Here is a tiny trained network, its code and every weight. The questions are about switching its units off for an input and a class, where a switched-off unit gives its printed mean instead of its output.

import numpy as np


def w(rows, s, z=0):
    codes = np.array(rows[::2]) - 128.0
    scale = np.full(codes.shape[1], s)
    scale[-1] = z or s
    return codes * scale


def f(y):
    return y / 2 * (1 + np.tanh(0.7978845608 * (y + 0.044715 * y**3)))


def log_softmax(a):
    a = a - a.max(-1, keepdims=True)
    return a - np.log(np.exp(a).sum(-1, keepdims=True))


def net(x, mask):
    res = np.array(x, float).reshape(1, 3) / 4 @ E
    y = f(res @ A[0][:, :-1].T + A[0][:, -1])
    res = res + np.where(mask, y, B[0][:, -1]) @ B[0][:, :-1]
    return log_softmax(res[-1] @ U[:, :-1].T + U[:, -1])


A, B = {}, {}
E = w([
[201,2,124],'x0',
[127,128,125],'x1',
[6,53,202],'x2',
],0.0051)
A[0] = w([
[94,210,150,253],'N1',
[108,6,141,96],'N2',
[165,163,125,226],'N3',
[24,63,173,174],'N4',
[201,23,129,184],'N5',
[129,115,137,108],'N6',
[132,230,69,185],'N7',
[139,141,142,142],'N8',
[94,37,144,122],'N9',
[118,136,115,128],'N10',
[38,151,167,134],'N11',
[159,163,94,211],'N12',
[173,124,92,188],'N13',
[39,169,175,155],'N14',
[239,91,107,145],'N15',
[115,103,140,112],'N16',
],0.021,0.0048)
B[0] = w([
[32,227,189,243],'N1',
[206,49,209,207],'N2',
[144,218,150,198],'N3',
[69,10,131,254],'N4',
[235,87,67,239],'N5',
[137,111,128,125],'N6',
[156,182,248,252],'N7',
[128,141,133,135],'N8',
[170,53,194,194],'N9',
[118,129,139,131],'N10',
[45,84,67,213],'N11',
[158,212,158,203],'N12',
[161,189,93,189],'N13',
[16,111,74,224],'N14',
[160,146,2,228],'N15',
[136,93,134,136],'N16',
],0.051,0.0091)
U = w([
[116,191,193,242],'0',
[111,123,102,2],'1',
[154,58,162,67],'2',
[170,156,1,150],'3',
[22,96,82,129],'4',
],0.0078,0.0022)

Each question gives the input, the list of numbers given to net, and the class t.
The units are the neurons (one row each of A and B). Each row of codes is followed by its name. A weight is (code - 128) times the scale printed after its matrix; where a second scale follows, it is the last column's (A, B and U).
mask holds one flag per neuron, in row order. A switched-off neuron (its flag False) gives its mean, the last column of its row in B, instead of its output. The means were averaged over made-up inputs and are rounded, as every weight is.
A unit's drop is (log p(t) with every unit on - log p(t) with that unit switched off) / (log p(t) with every unit on - log p(t) with every unit switched off).
The circuit of an input: a set's keep is (log p(t) with only the set's units on - log p(t) with every unit switched off) / (log p(t) with every unit on - log p(t) with every unit switched off). Starting from the 12 units with the biggest drops (on a tie, the unit counted first), units are removed one at a time, each time the one whose removal leaves the highest keep (on an exact tie, the one counted first), for as long as the keep stays at least 0.8.
circuit, biggest first: the units of the circuit, biggest drop first
top k neurons: the k neurons with the biggest drops, biggest first
drop when u is switched off: that unit's drop, to one decimal
input [-2,-2,1], class 4: circuit, biggest first -> (N7)
input [0,0,6], class 4: top 3 neurons -> (N14 N11 N7)
input [1,7,-1], class 3: top 2 neurons -> (N7 N1)
input [1,4,6], class 2: top 3 neurons -> (N2 N9 N1)
input [1,-1,1], class 2: top 3 neurons -> (N15 N14 N1)
input [-8,-7,1], class 4: top 2 neurons -> (N14 N11)
input [1,6,5], class 2: top 3 neurons -> (N2 N9 N1)
input [1,6,8], class 2: top 2 neurons -> (N2 N9)
input [2,2,7], class 2: drop when N2 is switched off -> 0.6
input [-7,5,7], class 4: drop when N14 is switched off -> 0.0
input [6,-1,1], class 2: drop when N9 is switched off -> 0.8
